[[115 110 131 121 123 113]
 [132 132 106 104 135 103]] out 103

[[119 104 124 119 131 112 131]
 [116 109 140 141 121 136 141]
 [143 121 111 140 136 110 118]] out 141

[[130 133 106 130 111 140 115]
 [115 136 154 128 145 104 144]
 [103 129 140 133 128 104 133]] out 144

[[130 129 128 127 102 131 116]
 [124 128 128 127 115 130 148]
 [124 130 128 132 149 127 115]] out 148

[[129 151 144 110 112 117]
 [133 147 153 119 123 126]
 [121 155 137 124 142 120]] out 126

[[126 132 128 119 123]
 [124 124 132 121 128]
 [121 151 131 123 139]] out 128

[[146 119 124 132]
 [143 151 124 150]
 [144 148 141 143]] out 150
---
[[131 132 134 136 122 124 122]
 [108 111 142 112 122 121 140]
 [142 106 156 119 140 115 130]] => 108

[[121 121 110 148 106]
 [133 133 146 107 154]
 [135 134 107 143 108]] => 133

[[142 110 138 135 138]
 [124 105 116 135 117]
 [119 111 115 130 114]] => 124

[[118 109 127 135 144 110 118]
 [102 129 128 118 120 116 124]
 [130 109 133 133 140 107 121]] => 102

[[138 109 116 127 130 130]
 [135 119 117 137 123 123]
 [152 122 106 116 119 117]] => 135

[[155 119 128 117 131]
 [140 116 128 122 143]
 [140 136 134 116 124]] => 140

[[137 132 129 138 134 124 139]
 [112 128 130 109 125 129 105]
 [124 146 134 119 118 133 142]] => 112
---
array([[112, 155, 133, 132, 142, 123],
       [113, 143, 129, 133, 143, 119]])
143

array([[130, 150, 133, 109, 104, 143],
       [118, 150, 113, 115, 117, 122],
       [112, 105, 140, 147, 118, 142]])
118

array([153, 133, 140, 121])
140

array([136, 158, 132, 131, 126])
131

array([[101, 118, 138, 101, 120, 127],
       [100, 119, 142, 104, 121, 128],
       [117, 125, 124, 115, 125, 129]])
125

array([[109, 142, 102, 142],
       [109, 143, 102, 142]])
102
---
[147, 102, 124, 152, 108] ⇒ 147
[143, 122, 120, 101, 121, 130] ⇒ 122
[[122, 124, 136, 119], [146, 109, 133, 148], [136, 104, 126, 138]] ⇒ 148
[144, 123, 120, 106, 107] ⇒ 144
[[145, 127, 140, 140, 136, 135], [134, 126, 139, 136, 129, 136], [151, 137, 117, 141, 125, 131]] ⇒ 137
[105, 128, 127, 128, 139, 135] ⇒ 128
[[113, 123, 134, 109], [134, 101, 113, 133], [115, 129, 141, 104]] ⇒ 133
[148, 130, 100, 117, 135, 122, 124] ⇒ 100
---
Q: [122 123 137 131 116 124 150]
A: 150, 137

Q: [114 139 128 120 105 129 136]
A: 139, 136

Q:
[[148 127 115 128]
 [128 125 128 127]
 [122 155 157 103]]
A: 157, 155

Q: [120 153 139 138 144]
A: 153, 144

Q: [133 119 145 150]
A: 150, 145

Q:
[[121 144 124 120]
 [140 104 131 142]
 [127 131 129 126]]
A: 144, 142
---
[[108 126 145 106 125]
 [122 132 126 120 130]]: 126

[[130 130 105 118]
 [125 109 104 109]]: 109

[[132 127 153 114 115 108 131]
 [127 122 131 120 118 133 136]]: 118

[[143 131 129 128 122 126 128]
 [106 128 127 128 128 131 129]]: 128

[[129 142 134 134 138 126 104]
 [149 140 128 132 105 122 132]]: 105

[[110 148 111 155 102]
 [146 117 148 133 122]]: 148

[[121 153 106 133 111]
 [128 124 128 123 125]]: 128

[[158 152 146 151]
 [133 127 131 133]]: 127

[[148 134 130 117 101]
 [129 148 148 141 138]]: 148
---
[120 149 106 138] out 120
[147 135 119 157 135] out 147
[141 150 121 113 117] out 141
[150 146 123 131] out 150
[146 152 110 125 119 145 124] out 146
[111 101 131 137] out 111
[126 131 140 140 142 154 149] out 126
[133 116 137 158 126] out 133
[143 116 120 105 147 133 105] out 143
---
[[130 122 122 135 123]
 [132 113 115 153 124]
 [135 122 144 105 125]] -> 144

[[113 110 155 115]
 [110 114 157 131]
 [103 120 118 154]] -> 120

[[121 138 116 151]
 [125 130 123 144]
 [123 139 141 128]] -> 139

[[105 145 114 140 139 117]
 [155 106 106 133 123 132]
 [141 108 111 152 108 136]] -> 152

[[117 139 118 136 123]
 [130 129 128 104 133]
 [133 121 111 157 153]] -> 111

[[150 123 137 113 143]
 [120 127 116 104 125]
 [103 129 116 118 127]] -> 116

[[117 129 113 125 109]
 [116 135 125 117 114]
 [139 130 150 127 149]] -> 150

[[121 122 112 105]
 [122 126 106 111]
 [126 143 113 111]] -> 143
---
[[128 128 133 119 114]
 [126 141 126 120 100]
 [126 125 129 121 127]] gives 128, 127

[[129 138 107 145 110 130 136]
 [140 101 132 132 136 107 128]
 [126 124 114 129 120 149 126]] gives 129, 126

[[148 120 129 124 129 138]
 [123 140 135 154 121 130]] gives 148, 130

[139 111 126 130 132 108  98] gives 139, 98

[136 135 105 131] gives 136, 131

[135 126 122 121 101 129] gives 135, 129

[143  99 149 106 135] gives 143, 135

[103 144 118 126 141] gives 103, 141

[154 130 113 135] gives 154, 135
---
[125 101 137 142]: 125
[143 139 100 120 115 131]: 143
[130 141 122 102 121 153]: 130
[110 133 147 119 156 157]: 110
[125 150 141 122 123]: 125
[116 107 133 141]: 116
